In the rows, zero is written as 128.
Each row of numbers stands for one element and depends on some of the facts below. Use the named rows to name the rest.

Some elements and their rows:
[133 117 142  71 111  99 141 132 124 122  94 146 128 123 113 145 125 125
 150 126 123 123 110 150 144 138 127  92  89 124 120 133 118 118  89 142
 124 123 128 109 111 109 118 135 141 154 129]: plober
[129  98 131 101 124 112 123 123 120 135 122 122 132 132 126 132 127 116
 134 132 136 129 119 130 134 133 105 114 111 133 129 126 131 137 119 130
 126 119 145 113 149 114 111 127 140 145 131]: flatrom
[133 118 144  74 117 102 137 133 123 118  91 146 126 120 115 144 128 123
 154 122 125 121 109 148 143 141 123  88  93 128 123 128 116 119  85 142
 126 129 131 104 110 112 117 133 141 153 128]: zisos
[124  90 140  71 112 113 138 136 133 134  92 136 121 131 109 137 132 128
 149 132 130 127 120 151 127 138 132 113  91 147 142 139 124 134 107 145
 117 114 128 117 132  94 121 126 122 145 117]: skida
[107 111 118  91 125 117 123  99 102 132 106 132 122 118 140 127 146 119
 129 103 115 112  85 130 156 123 102 139  67  91 126 129 136 118  98 129
 134 130 124 105 139 100 123 144 154 170 151]: mizo
[107 133 180 116 128 139 105 138 115  82  91 137  94  85 126 161 134  71
 172 120 130  94  96 130 121 160 134  47  94 163 130  97 112 129  65 142
 147 196 162  80 127 147 124 126 116 167 124]: felu
[132 118 144  72 112 101 139 130 121 119  92 144 126 122 111 146 130 122
 155 124 125 120 110 149 144 140 124  90  92 126 126 126 120 120  84 143
 125 128 129 104 111 108 119 133 139 153 128]: ruska
[103 126 129  95 128 110  99 131 104 135 143 152 123 130 135 147 119 112
 149  91 161 108 125 166 138 139 110 102 110 127 115 125 135 133  89 109
 108 108 123 125 144 142  92 130 168 152 125]: flusker
[119  99 143  71 115 121 122 143 128 131  93 127 112 126 105 137 139 112
 143 135 129 131 128 143 128 130 136 111  94 151 140 130 114 129 104 151
 112 113 130 115 135 101 122 122 127 150 126]: stisker
[101 121 128  92 128 113 111 112  97 133 119 130 117 127 134 130 149 108
 120 110 125 115  98 130 160 126 108 125  83 112 121 121 129 121  99 134
 122 125 126 111 138 114 111 139 162 165 144]: truste
[112  89 141  95 127 108 130 120 121 137 114 131 113 132 127 136 148 124
 142 119 135 125 123 140 144 135 111 133 109 145 134 134 129 144 123 128
 125 139 135 126 143  95 109 139 145 138 108]: tribror
[114  96 150 112 128 120 122 127 104 125 126 119 121 140 126 141 138 102
 134 123 126 126 131 133 135 120 122 138  98 158 114 124 131 132 117 135
 114 134 139 127 154 124 122 140 138 149  98]: plovim
[163 106 137 103 128 153 125 154 143 147 124 131  96 124 109 123 115 111
 142 144 124 156 115 115 129 142 140 108 133 152 152 135 124 131 145 145
 145  94 112 124 123 105 129  87  97 132 130]: goskabron
[129  95 130 104 124 103 126 116 119 134 119 123 124 130 128 130 128 123
 133 124 137 131 119 132 145 138  93 121 118 133 132 127 135 135 119 124
 142 131 141 117 142 112 107 130 150 134 132]: plostetrur
[157 104 143 141 140 160 123 141 121 142 149 121 103 130 130 124 116 103
 135 132 119 152 115 106 133 131 129 130 131 158 126 130 136 132 154 133
 149 111 116 139 138 126 136 104 106 133 106]: plepilok
[171 107 148 121 128 158 127 159 130 135 128 123 103 126 109 126 107 100
 146 146 115 159 122 110 122 131 149 114 125 163 133 131 126 122 140 147
 144 102 113 130 127 125 146  95  93 133 116]: brifu
[114  82 152 115 136 104 151 124 132 138 120 121 114 132 125 139 144 108
 148 120 120 138 155 137 140 130 119 131 117 131 131 141 121 147 132 117
 128 148 155 106 160  86 112 138 150 155 106]: sife
[127 102 128  94 121 102 105 116 110 135 121 123 130 141 130 126 134 130
 117 133 159 120  92 134 152 148  91 110 118 156 126 117 137 143 120 139
 128 121 138 137 131 122 100 129 146 123 121]: brimal

There are 4 kinds of fact about the elements: α, γ, φ, β.
bise α:votrer γ:620 φ:408 β:pluklik
bivas α:brovum γ:620 φ:810
bradran γ:864 φ:810 β:voster
braskul α:trufum γ:445 φ:408 β:finok
brebar α:voster γ:620 φ:91
bregrivak α:metuska γ:723 φ:91
breser α:klises γ:620 φ:643
brifu γ:723 φ:408
brimal α:bise γ:864 φ:810
brobre α:teno γ:723 φ:408
brotuklol α:tribreskon γ:864 φ:91
brovum α:klife γ:864 φ:408
brunik α:rovin γ:445 φ:91 β:trufum
brunir α:stekun γ:620 φ:408 β:zuban
dastu α:plare γ:864 φ:810 β:flusker
didriflur α:stisker γ:864 φ:91 β:grekon
digik α:nodril γ:620 φ:91 β:varu
doplel α:totek γ:445 φ:408 β:kliskun
dradre γ:864 φ:643 β:grobror
driplur α:lebak γ:723 φ:643
drofli α:brunir γ:620 φ:810
drupin α:kegis γ:723 φ:408 β:dradre
drupla α:papostor γ:620 φ:643 β:ruska
druva α:truste γ:723 φ:91
dufom α:fleflom γ:864 φ:408
durar α:braskul γ:445 φ:91
faflu α:tribror γ:864 φ:408 β:trufle
felu γ:723 φ:91 β:vedum
fezor γ:620 φ:810 β:kleden
finok α:drupla γ:723 φ:91 β:brunir
fladru α:paflegril γ:723 φ:408
flanak α:salezar γ:864 φ:91
flatrom α:goskabron γ:620 φ:810 β:gosan
fleflom α:peskor γ:864 φ:91
flotra α:topek γ:723 φ:810
fluba α:flusker γ:864 φ:810
flusker α:grekon γ:620 φ:91 β:zonoto
fovam γ:864 φ:810
gapla γ:445 φ:643 β:zisos
giros α:mufle γ:620 φ:810
givin α:fladru γ:445 φ:643
gosan γ:723 φ:408
goskabron γ:620 φ:408
grekon α:brotuklol γ:620 φ:810
gremozur α:kleden γ:620 φ:810 β:skida
griklo α:trufle γ:864 φ:91
grista γ:723 φ:810
grobror γ:864 φ:91 β:nuze
kabis α:stufas γ:445 φ:643 β:siklu
kedo α:brobre γ:445 φ:643 β:plober
kegis γ:864 φ:810
kigror γ:864 φ:810 β:totek
kleden α:kabis γ:864 φ:91 β:zanitin
klera γ:864 φ:91 β:klife
klife γ:620 φ:91 β:durar
klifli α:gremozur γ:864 φ:91
klises γ:864 φ:810
kliskun α:nostak γ:864 φ:643 β:kabis
kuvek α:drupin γ:620 φ:810
lebak α:sovo γ:864 φ:810
lumom α:siril γ:864 φ:408
metuska α:miklo γ:620 φ:643
midin α:trimidum γ:620 φ:408
mika γ:620 φ:91 β:skidadok
miklo α:finok γ:445 φ:643
miku α:zubrutro γ:445 φ:408
misan γ:620 φ:643
mizo α:durar γ:864 φ:91 β:peskor
mozi α:misan γ:445 φ:643 β:nabru
mufle α:brebar γ:445 φ:408
nabru α:druva γ:723 φ:643 β:bradran
natok α:doplel γ:620 φ:408 β:rukon
nilam γ:445 φ:643 β:faflu
nodril α:nuze γ:445 φ:643
nostak α:givin γ:723 φ:810
nuze α:flanak γ:723 φ:91 β:dufom
nuzoro γ:445 φ:810
paflegril α:midin γ:620 φ:643
papostor α:fluba γ:723 φ:810 β:brunik
peskor α:brimal γ:620 φ:91 β:tukom
petam γ:620 φ:643 β:vofor
plare α:digik γ:445 φ:643
plepilok α:nuzoro γ:723 φ:408
plezal γ:723 φ:91
plober γ:445 φ:91 β:flatrom
plostetrur α:brunik γ:864 φ:810
plosto α:mizo γ:723 φ:91 β:tribreskon
plovim α:votrok γ:723 φ:643
pluklik α:mozi γ:620 φ:810 β:stobis
pluskis α:nabru γ:864 φ:810
pubrer α:brifu γ:445 φ:810
regul α:kedo γ:723 φ:408
ribru γ:620 φ:810 β:sebriflak
riplekon α:plostetrur γ:620 φ:408
rovin γ:445 φ:408
rukon γ:723 φ:408 β:klera
ruska γ:445 φ:91 β:votrer
saflen α:lumom γ:620 φ:810
salezar α:plosto γ:864 φ:810
sapuple γ:723 φ:91 β:taplis
sebriflak γ:723 φ:408 β:dastu
sife α:dastu γ:620 φ:643
siklu γ:620 φ:810 β:mizo
siril α:bivas γ:445 φ:810
skeplim α:skidadok γ:723 φ:408
skida γ:864 φ:643 β:nostak
skidadok γ:445 φ:810 β:kuvek
skimu α:griklo γ:864 φ:91
skogrun α:pluklik γ:445 φ:91
sovo α:kuvek γ:445 φ:91
statril α:klifli γ:445 φ:91
stekun α:skeplim γ:723 φ:91
stisker γ:620 φ:643
stobis γ:445 φ:91 β:nilam
stufas α:flotra γ:723 φ:408
taplis α:driplur γ:620 φ:408
teno α:faflu γ:864 φ:643
topek α:pubrer γ:723 φ:408
totek α:saflen γ:864 φ:643
tribreskon α:dufom γ:445 φ:408 β:natok
tribror α:tukom γ:864 φ:643
trimidum α:skogrun γ:620 φ:810
trufle α:breser γ:723 φ:408 β:fovam
trufum α:pluskis γ:723 φ:810 β:plezal
truste α:didriflur γ:620 φ:91
tukom α:gapla γ:445 φ:408
tuzel α:bregrivak γ:864 φ:91
varu γ:723 φ:810
vedum γ:620 φ:91 β:plosto
vofor γ:723 φ:810 β:grista
voster α:sife γ:620 φ:91 β:gremozur
votrer α:kliskun γ:864 φ:408 β:petam
votrok α:riplekon γ:620 φ:643
zanitin γ:864 φ:91 β:drupin
zisos γ:445 φ:91 β:kedo
zonoto γ:445 φ:643 β:sapuple
zuban γ:445 φ:91 β:bise
zubrutro α:zuban γ:620 φ:91

Which element is each row?
No name comes twice in this set of rows, the named rows included.
[116 111 145 109 132  96 141 114 123 121 117 145 121 118 137 150 134 116
 156 110 136 112 112 146 152 151 104  92 114 120 120 127 127 145 104 118
 136 159 154 100 134 109  98 141 155 155 113]	kleden
[134 122 149  88 120 110 136 135 116 117 110 132 140 132 114 147 119 100
 147 136 120 128 122 139 137 125 139  97  76 129 103 127 121 111  86 150
 113 113 135 109 131 135 127 130 133 172 118]	sapuple
[130 114 134  68 113 100 145 128 129 128 100 149 138 133 116 141 124 126
 153 126 127 123 105 150 139 142 132  89  83 117 124 134 126 125  92 145
 119 108 131 106 120 109 113 131 135 163 129]	grobror
[144 106 143  94 115 121 128 140 118 120 108 117 139 132 111 137 114 100
 145 147 122 138 130 128 119 126 127 106  96 148 117 124 127 116 102 148
 123 109 139 112 140 135 133 122 120 148 126]	vofor
[118 108 147 111 136  93 151 114 128 130 127 133 129 131 131 149 135 105
 152 118 119 125 135 139 150 136 117 104 110 103 113 134 127 140 116 115
 129 145 156  94 148 105 100 139 161 174 114]	voster
[108  90 136 102 122 110 117 132 114 135 120 146 110 128 129 143 130 131
 151  96 145 119 132 161 132 130 105 131 115 149 130 137 134 138 110 111
 120 126 123 137 140 109 106 142 152 126 107]	miklo
[127 108 145  98 120 127 114 140 128 114  94 124 111 103 116 135 131  99
 155 138 137 122 111 134 120 152 119  79 116 150 149 114 114 134  95 142
 137 142 152  92 133 124 119 114 119 140 146]	fezor
[ 90 120 155 131 137 146 107 109  98 101 110 130 102  91 155 140 143  77
 148 103 110  92  82 112 133 135 113 103  65 123 125 103 137 121  85 124
 153 189 149  87 156 134 134 143 130 179 139]	plosto
[109 118 136  94 123 105 118 116 103 121 108 136 111 114 132 135 147 116
 136 108 132 112  98 136 159 141 105 113  96 120 126 118 123 125  95 135
 133 146 129 107 125 111 112 138 158 150 137]	didriflur
[117 112 144 103 134  90 144 115 121 129 125 130 125 132 128 144 138 105
 143 116 121 131 138 139 158 134 114 107 113 108 114 131 121 134 114 120
 129 147 151 100 143 103 100 138 167 169 118]	brebar
[144 103 114  66 115 101 163 119 136 145 107 154 171 152 120 139 115 139
 153 135 123 123  98 164 131 137 139 103  64  93 117 143 138 132 101 143
  96  74 133 107 132 110 113 131 132 172 122]	klera
[116  86 137  94 125 103 140 117 125 144 117 131 123 142 128 136 138 130
 134 117 131 128 131 143 146 131 111 135 105 140 129 140 137 143 129 127
 123 126 135 128 150  88 105 140 147 141 105]	totek
[135 102 136  82 115 115 126 137 131 129 101 122 128 124 113 131 122 109
 145 142 133 133 121 134 121 139 121  94 105 140 136 127 123 128 105 143
 126 110 141 104 139 116 119 115 126 145 141]	siklu
[134 137 192   5  95  46 110 138 127 142 104 100  86 142  96 127  94 117
  83 135 117 171 207  84 171 104  80 116 120 188 115 166 137  60 119 150
 183 102  87 175 131  63 116 128 172 147 163]	fovam

The same elements again, as new rows of numbers:
Known rows:
[126 145 120 116 125 113 143 130 121 111 122 134 123 130 136 122 132 125
 122 130 137 145 131 108 123 124 145]: tuzel
[118 125 118 118 132 130 126 128 108 113 124 110 120 126 170 136 125  91
 113 115 128 141 130 131 125 117 135]: lumom
[116 142 110 107 163 114 134 139 128 112 134 111 135 128 129 119 140 147
 112 139 122 143 130 115 158 163 154]: petam
[250 121 201 133 136 114 140 130 110 112 137 126 121 133 144 126 118  92
 198 156 144 141 132 130 126 118 171]: finok
[125 132 128 146 123 114 151 128 113 113 136 116 128 142 144 121 117 141
 118 138 148 161 130 110 123 122 144]: nuze
[116 120 113 145 133 115 130 151 115 110 121 119 121 127 128 120 137 109
 117 125 108 143 132 111 123 148 130]: paflegril
[118 167 108 107 160 126 126 140 132 111 117 112 136 125 126 142 135 117
 130 129 117 142 133 142 147 122 148]: kigror
[117 122 141 134 125 128 125 128 109 112 127 110 122 139 167 134 123  94
 115 115 128 141 130 133 129 116 134]: stufas
[117 121 137 150 137 127 127 128 108 112 123 111 122 141 133 130 117 126
 125 112 111 141 130 150 129 122 136]: pubrer
[120 124 153 140 118 126 124 126 107 112 123 109 119 152 157 142 119  95
 112 113 124 141 131 141 137 116 141]: miku
[115 124 115 112 173 143 128 134 124 111 130 109 124 128 130 121 123 110
 119 117 107 142 129 154 141 120 144]: siklu
[120 121 106 139 197 118 138 130 107 184 180 109 138 127 130 122 126 154
 114 113 135 139 128 124 190 179 154]: kuvek
[179 122 148 147 116 118 200 128 114 118 158 204 126 168 158 123 119 115
 123 112 108 145 139 144 124 114 157]: plezal
[121 124 121 126 144 118 139 130 122 112 125 115 121 128 135 122 124 118
 120 130 117 142 133 115 120 144 129]: votrok
[118 158 115 107 163 140 127 147 138 112 116 113 144 127 129 131 137 110
 136 138 114 141 131 146 139 116 134]: ribru
[128 142 150 145 114 115 132 130 111 114 123 120 121 154 135 121 121 142
 122 128 136 148 128 109 122 123 146]: sovo
[157 125 189 115 122 177 126 126 131 116 118 108 123 131 175 120 116  91
 195 113 105 145 144 162 127 115 123]: papostor
[116 120 138 154 137 124 127 126 107 112 118 113 120 136 135 133 117 124
 127 113 112 141 131 146 127 123 135]: siril

Which element is each row?
No name comes twice in this set of rows, the named rows included.
[117 208 111 107 145 113 125 150 136 112 116 110 176 126 131 122 182 156
 114 184 161 161 133 103 149 132 160]	mika
[124 122 136 139 126 140 146 129 108 112 170 147 122 163 165 120 118  94
 113 112 107 141 128 164 152 116 166]	gosan
[117 119 112 141 169 119 144 129 111 132 175 111 122 152 130 121 118 162
 114 110 112 141 132 151 199 151 181]	grista
[145 124 156 166 119 138 138 128 162 113 115 125 121 133 191 124 120  88
 177 112 108 142 134 181 125 115 124]	trufum
[115 121 138 163 128 122 134 130 108 132 175 118 120 167 157 128 121 110
 113 111 123 142 130 144 161 121 164]	tukom
[116 169 130 117 120 114 128 130 116 112 126 111 132 163 131 123 137 173
 114 141 146 158 132 111 151 138 180]	ruska
[122 147 117 120 160 116 124 130 111 123 128 113 137 149 130 138 125 168
 112 116 128 142 134 143 207 149 181]	skidadok
[228 120 203 145 119 115 126 138 110 110 116 109 150 128 194 134 119  92
 207 166 120 142 131 181 124 120 172]	braskul
[177 119 170 150 116 114 150 128 118 117 116 161 122 156 163 123 119 106
 154 121 108 143 145 131 128 115 135]	brunik
[117 178 119 109 133 113 127 135 124 113 116 109 141 129 142 121 138 117
 133 175 154 161 133 106 124 117 125]	digik
[118 130 111 123 127 117 126 141 110 161 123 111 126 130 130 148 157  98
 113 114 129 140 131 117 142 128 155]	votrer
[117 134 105 123 174 116 129 126 111 111 129 114 126 127 138 139 118 124
 114 117 134 144 129 132 135 122 132]	dastu

